Here is a tiny trained network, its code and every weight. The questions are about switching its units off for an input and a class, where a switched-off unit gives its printed mean instead of its output.

import numpy as np


def w(rows, s, z=0):
    codes = np.array(rows[::2]) - 128.0
    scale = np.full(codes.shape[1], s)
    scale[-1] = z or s
    return codes * scale


def norm(h):
    return h / np.sqrt((h * h).mean(-1, keepdims=True) + 1e-5)


def f(y):
    return np.maximum(y, 0)


def log_softmax(a):
    a = a - a.max(-1, keepdims=True)
    return a - np.log(np.exp(a).sum(-1, keepdims=True))


def net(x, mask):
    res = np.array(x, float).reshape(1, 5) / 4 @ E
    u = 0
    for l in range(3):
        y = f(norm(res) @ A[l][:, :-1].T + A[l][:, -1])
        res = res + np.where(mask[u : u + 8], y, B[l][:, -1]) @ B[l][:, :-1]
        u += 8
    return log_softmax(norm(res)[-1] @ U[:, :-1].T + U[:, -1])


A, B = {}, {}
E = w([
[61,77,198,72,48,42],'x0',
[194,127,170,134,154,106],'x1',
[188,121,155,123,165,89],'x2',
[204,29,36,124,14,120],'x3',
[53,187,163,255,204,23],'x4',
],0.0063)
A[0] = w([
[87,114,189,97,124,91,30],'0.n0',
[96,111,190,90,77,79,137],'0.n1',
[110,85,107,248,124,68,3],'0.n2',
[147,108,174,164,116,117,98],'0.n3',
[87,83,138,125,148,163,138],'0.n4',
[102,164,189,48,179,177,153],'0.n5',
[103,99,182,111,90,101,152],'0.n6',
[70,189,150,173,173,77,53],'0.n7',
],0.014,0.0033)
B[0] = w([
[165,133,165,145,12,110,195],'0.n0',
[74,73,169,87,154,79,233],'0.n1',
[126,233,131,7,106,87,209],'0.n2',
[31,149,82,129,110,181,156],'0.n3',
[221,143,180,116,183,81,153],'0.n4',
[96,205,90,67,93,82,209],'0.n5',
[56,86,119,94,182,142,210],'0.n6',
[157,76,158,199,182,175,254],'0.n7',
],0.013,0.0086)
A[1] = w([
[191,197,92,202,133,148,140],'1.n0',
[54,174,150,147,167,85,116],'1.n1',
[163,245,73,158,136,122,72],'1.n2',
[108,93,203,202,175,184,76],'1.n3',
[129,200,153,121,142,209,62],'1.n4',
[174,201,73,92,121,149,229],'1.n5',
[191,116,53,189,137,197,131],'1.n6',
[170,7,163,149,119,202,252],'1.n7',
],0.014,0.0016)
B[1] = w([
[136,193,84,49,177,190,199],'1.n0',
[213,152,161,118,51,202,255],'1.n1',
[156,124,6,121,120,66,220],'1.n2',
[56,63,166,177,217,162,202],'1.n3',
[150,122,60,111,166,131,195],'1.n4',
[126,131,118,214,99,39,238],'1.n5',
[178,160,248,178,115,162,209],'1.n6',
[193,121,93,186,137,174,210],'1.n7',
],0.014,0.0086)
A[2] = w([
[145,161,156,124,33,128,92],'2.n0',
[141,31,147,83,82,174,131],'2.n1',
[196,130,179,112,65,91,96],'2.n2',
[87,60,214,250,113,91,109],'2.n3',
[119,28,109,166,171,137,43],'2.n4',
[64,194,166,36,116,96,165],'2.n5',
[132,143,78,185,207,145,251],'2.n6',
[114,67,187,117,147,178,84],'2.n7',
],0.015,0.0016)
B[2] = w([
[117,68,157,90,227,95,212],'2.n0',
[129,210,79,125,150,45,255],'2.n1',
[26,149,128,99,117,155,235],'2.n2',
[226,141,141,203,81,153,237],'2.n3',
[98,137,100,55,107,89,189],'2.n4',
[107,61,140,149,198,251,254],'2.n5',
[41,58,187,77,70,93,251],'2.n6',
[176,161,69,159,102,124,238],'2.n7',
],0.016,0.0079)
U = w([
[187,138,42,102,110,66,100],'0',
[106,77,163,87,194,197,40],'1',
[245,114,194,229,86,163,254],'2',
],0.013,0.00091)

Each question gives the input, the list of numbers given to net, and the class t.
The units are the neurons (one row each of A and B). Each row of codes is followed by its name. A weight is (code - 128) times the scale printed after its matrix; where a second scale follows, it is the last column's (A, B and U).
mask holds one flag per neuron, layer by layer. A switched-off neuron (its flag False) gives its mean, the last column of its row in B, instead of its output. The means were averaged over made-up inputs and are rounded, as every weight is.
A unit's drop is (log p(t) with every unit on - log p(t) with that unit switched off) / (log p(t) with every unit on - log p(t) with every unit switched off).
most important unit: the unit with the biggest drop
k most important neurons: the k neurons with the biggest drops, biggest first
k most important neurons of layer l: the k neurons of layer l with the biggest drops, biggest first
drop when u is switched off: that unit's drop, to one decimal
input [-3,-8,5,1,-3], class 2: 4 most important neurons : (0.n1 0.n2 0.n5 1.n6)
input [7,1,1,3,4], class 1: most important unit : 0.n2
input [6,-4,-3,1,-8], class 0: 4 most important neurons : (0.n2 2.n1 0.n5 1.n0)
input [-8,7,8,-2,0], class 0: 3 most important neurons : (0.n7 1.n2 0.n1)
input [3,5,-2,1,-2], class 0: 2 most important neurons of layer 0 : (0.n2 0.n5)
input [4,-8,8,1,2], class 1: 2 most important neurons : (0.n2 2.n5)
input [1,-8,6,8,6], class 1: 2 most important neurons : (2.n5 2.n1)
input [-4,3,7,-1,7], class 1: 3 most important neurons of layer 0 : (0.n7 0.n5 0.n2)
input [-4,-6,6,0,-6], class 0: 4 most important neurons : (0.n7 1.n3 0.n6 2.n3)
input [-8,2,6,-3,8], class 1: 2 most important neurons : (0.n7 2.n6)
input [-2,3,-1,0,6], class 1: 2 most important neurons of layer 2 : (2.n6 2.n1)
input [-6,-6,-4,1,8], class 0: 3 most important neurons : (0.n2 1.n2 0.n1)
input [7,3,1,1,7], class 1: 2 most important neurons : (0.n2 1.n5)
input [-5,3,-8,7,-7], class 2: most important unit : 1.n6
input [-3,-2,6,-2,-8], class 0: drop when 0.n1 is switched off : 0.7
input [-1,5,-7,-1,-3], class 0: drop when 0.n1 is switched off : 1.1
input [5,8,1,-8,6], class 2: drop when 0.n7 is switched off : 3.2
